Here is a tiny trained network, its code and every weight. The questions are about switching its units off for an input and a target symbol, where a switched-off unit gives its printed mean instead of its output.

import numpy as np


def w(rows, s, z=0):
    codes = np.array(rows[::2]) - 128.0
    scale = np.full(codes.shape[1], s)
    scale[-1] = z or s
    return codes * scale


def norm(h):
    return h / np.sqrt((h * h).mean(-1, keepdims=True) + 1e-5)


def f(y):
    return np.maximum(y, 0)


def softmax(a):
    e = np.exp(a - a.max(-1, keepdims=True))
    return e / e.sum(-1, keepdims=True)


def log_softmax(a):
    a = a - a.max(-1, keepdims=True)
    return a - np.log(np.exp(a).sum(-1, keepdims=True))


def net(x, mask):
    ids = ['ΓΔΞΦεμψ'.index(c) for c in x.split()]
    T = len(ids)
    res = E[ids] + P[:T]
    q, k, v = (norm(res) @ M[0].T for M in (Q, K, V))
    z = softmax(np.where(np.tri(T) > 0, q @ k.T / 4**0.5, -1e9)) @ v
    res = res + np.where(mask[0], z, O[0][:, -1]) @ O[0][:, :-1]
    y = f(norm(res) @ A[0][:, :-1].T + A[0][:, -1])
    res = res + np.where(mask[1:25], y, B[0][:, -1]) @ B[0][:, :-1]
    return log_softmax(norm(res)[-1] @ U[:, :-1].T + U[:, -1])


Q, K, V, O, A, B = {}, {}, {}, {}, {}, {}
E = w([
[125,186,183,253,130],'Γ',
[139,112,143,125,117],'Δ',
[136,152,111,112,156],'Ξ',
[134,110,106,128,165],'Φ',
[164,93,130,117,147],'ε',
[158,140,133,102,132],'μ',
[167,121,116,102,174],'ψ',
],0.0047)
P = w([
[21,168,253,175,13],'0',
[188,128,117,70,246],'1',
[188,113,108,53,232],'2',
[190,116,101,51,228],'3',
[190,120,98,55,228],'4',
[194,120,95,49,228],'5',
[192,121,92,52,227],'6',
[192,119,92,49,230],'7',
[198,118,93,51,231],'8',
],0.0014)
Q[0] = w([
[33,73,98,56,52],'head 0',
[253,104,95,135,253],'head 0',
[224,162,144,183,141],'head 0',
[182,105,140,69,211],'head 0',
],0.0062)
K[0] = w([
[200,124,2,91,129],'head 0',
[133,145,227,174,115],'head 0',
[52,158,220,154,56],'head 0',
[138,178,194,203,128],'head 0',
],0.0071)
V[0] = w([
[59,182,52,170,205],'head 0',
[49,112,134,63,122],'head 0',
[35,157,102,143,2],'head 0',
[166,197,153,71,132],'head 0',
],0.0047)
O[0] = w([
[160,191,28,115,3,32],'head 0',
[93,209,166,68,215,19],'head 0',
[34,107,105,4,74,166],'head 0',
[199,130,253,101,140,255],'head 0',
],0.0041,0.0012)
A[0] = w([
[132,145,136,102,165,148],'neuron 0',
[169,107,139,123,150,143],'neuron 1',
[117,114,193,132,185,133],'neuron 2',
[104,111,115,75,107,130],'neuron 3',
[158,77,98,158,90,198],'neuron 4',
[128,133,119,131,161,81],'neuron 5',
[132,135,92,138,68,155],'neuron 6',
[144,146,197,162,170,143],'neuron 7',
[48,186,180,90,122,67],'neuron 8',
[57,150,86,136,133,68],'neuron 9',
[2,144,144,129,153,94],'neuron 10',
[134,85,101,117,113,110],'neuron 11',
[143,163,113,158,122,57],'neuron 12',
[97,187,135,127,155,253],'neuron 13',
[117,215,157,89,137,203],'neuron 14',
[132,99,186,123,88,110],'neuron 15',
[138,179,110,125,141,127],'neuron 16',
[109,190,156,177,136,126],'neuron 17',
[140,121,163,131,169,135],'neuron 18',
[109,105,155,167,60,210],'neuron 19',
[105,88,112,61,124,65],'neuron 20',
[123,127,141,182,118,22],'neuron 21',
[91,177,186,132,160,93],'neuron 22',
[39,102,140,60,123,177],'neuron 23',
],0.0064,0.0027)
B[0] = w([
[147,126,112,150,103,207],'neuron 0',
[83,151,109,127,100,236],'neuron 1',
[154,141,110,189,102,244],'neuron 2',
[132,74,131,109,149,190],'neuron 3',
[72,137,174,104,141,227],'neuron 4',
[130,143,107,128,117,142],'neuron 5',
[128,130,153,186,99,173],'neuron 6',
[83,112,94,95,90,252],'neuron 7',
[160,41,116,128,226,172],'neuron 8',
[70,158,140,243,138,141],'neuron 9',
[254,88,112,122,97,169],'neuron 10',
[116,150,162,140,153,171],'neuron 11',
[126,94,157,156,124,142],'neuron 12',
[111,64,136,143,70,224],'neuron 13',
[111,142,171,189,72,214],'neuron 14',
[131,162,94,112,175,147],'neuron 15',
[112,96,119,136,112,154],'neuron 16',
[198,127,127,99,171,181],'neuron 17',
[100,147,128,99,105,220],'neuron 18',
[145,160,83,74,187,169],'neuron 19',
[202,87,172,183,148,196],'neuron 20',
[83,69,162,51,104,143],'neuron 21',
[131,191,115,101,209,186],'neuron 22',
[90,235,83,122,95,233],'neuron 23',
],0.0054,0.0032)
U = w([
[111,1,192,116,120,18],'Γ',
[184,116,50,62,181,253],'Δ',
[163,192,166,77,17,68],'Ξ',
[89,149,39,184,58,186],'Φ',
[20,136,93,164,227,111],'ε',
[64,250,168,57,174,134],'μ',
[204,171,178,226,185,104],'ψ',
],0.0093,0.0017)

Each question gives the input, a string of symbols that net reads in full, and the target symbol t.
The units are the heads (4 rows each of Q, K, V and O) and the neurons (one row each of A and B). Each row of codes is followed by its name. A weight is (code - 128) times the scale printed after its matrix; where a second scale follows, it is the last column's (O, A, B and U).
mask holds one flag per unit, heads first, then neurons. A switched-off unit (its flag False) gives its mean, the last column of its rows in O or B, instead of its output. The means were averaged over made-up inputs and are rounded, as every weight is.
A unit's drop is (log p(t) with every unit on - log p(t) with that unit switched off) / (log p(t) with every unit on - log p(t) with every unit switched off).
The circuit of an input: a set's keep is (log p(t) with only the set's units on - log p(t) with every unit switched off) / (log p(t) with every unit on - log p(t) with every unit switched off). Starting from the 12 units with the biggest drops (on a tie, the unit counted first), units are removed one at a time, each time the one whose removal leaves the highest keep (on an exact tie, the one counted first), for as long as the keep stays at least 0.8.
units of the circuit, in order: the units of the circuit, biggest drop first
most important unit: the unit with the biggest drop
k most important neurons: the k neurons with the biggest drops, biggest first
drop of u: that unit's drop, to one decimal
input Γ ψ Δ, target μ: most important unit -> neuron 23
input Ξ Ξ Δ, target Ξ: 2 most important neurons -> [neuron 23; neuron 14]
input Δ ψ ψ Φ μ, target Δ: 3 most important neurons -> [neuron 10; neuron 8; neuron 23]
input Ξ ψ ψ Ξ ε ψ, target Ξ: units of the circuit, in order -> [head 0; neuron 14]
input Ξ ε Φ, target Ξ: 2 most important neurons -> [neuron 23; neuron 14]
input Ξ ψ Γ Ξ ψ Γ μ Ξ Ξ, target Ξ: units of the circuit, in order -> [neuron 8; head 0]
input Ξ ψ ψ Ξ, target Ξ: 2 most important neurons -> [neuron 14; neuron 23]
input Γ Ξ Ξ Ξ μ Γ Ξ, target Γ: 2 most important neurons -> [neuron 23; neuron 2]
input Δ Δ Ξ Φ Ξ ψ ψ Δ, target Δ: 2 most important neurons -> [neuron 10; neuron 8]
input Ξ Ξ ε ψ ψ Ξ Γ Γ ψ, target Ξ: units of the circuit, in order -> [neuron 8; head 0]
input μ ε ψ ψ Φ Δ Γ ψ Γ, target μ: 4 most important neurons -> [neuron 22; neuron 7; neuron 20; neuron 18]
input Γ Γ Δ μ ε ψ ψ Φ, target Γ: 3 most important neurons -> [neuron 23; neuron 22; neuron 4]
input Ξ Φ ψ Γ Δ μ ψ Ξ Δ, target μ: 2 most important neurons -> [neuron 4; neuron 13]
input Φ Ξ μ, target Φ: most important unit -> head 0
input Φ ψ Ξ ψ ψ ε ψ ε ε, target Φ: units of the circuit, in order -> [head 0; neuron 9]
input ψ Φ ψ ψ Γ Φ, target ε: 2 most important neurons -> [neuron 4; neuron 20]
input Γ Γ μ ψ ψ ε Γ Φ Ξ, target Φ: 2 most important neurons -> [neuron 6; neuron 8]
input μ Γ Γ, target μ: drop of head 0 -> 0.5
input ε ε ψ ε, target ε: drop of neuron 3 -> 0.0
input ε Φ μ, target ε: units of the circuit, in order -> [head 0]
input Φ Γ Ξ Φ Φ ψ ψ Γ ψ, target Φ: drop of neuron 17 -> 0.4
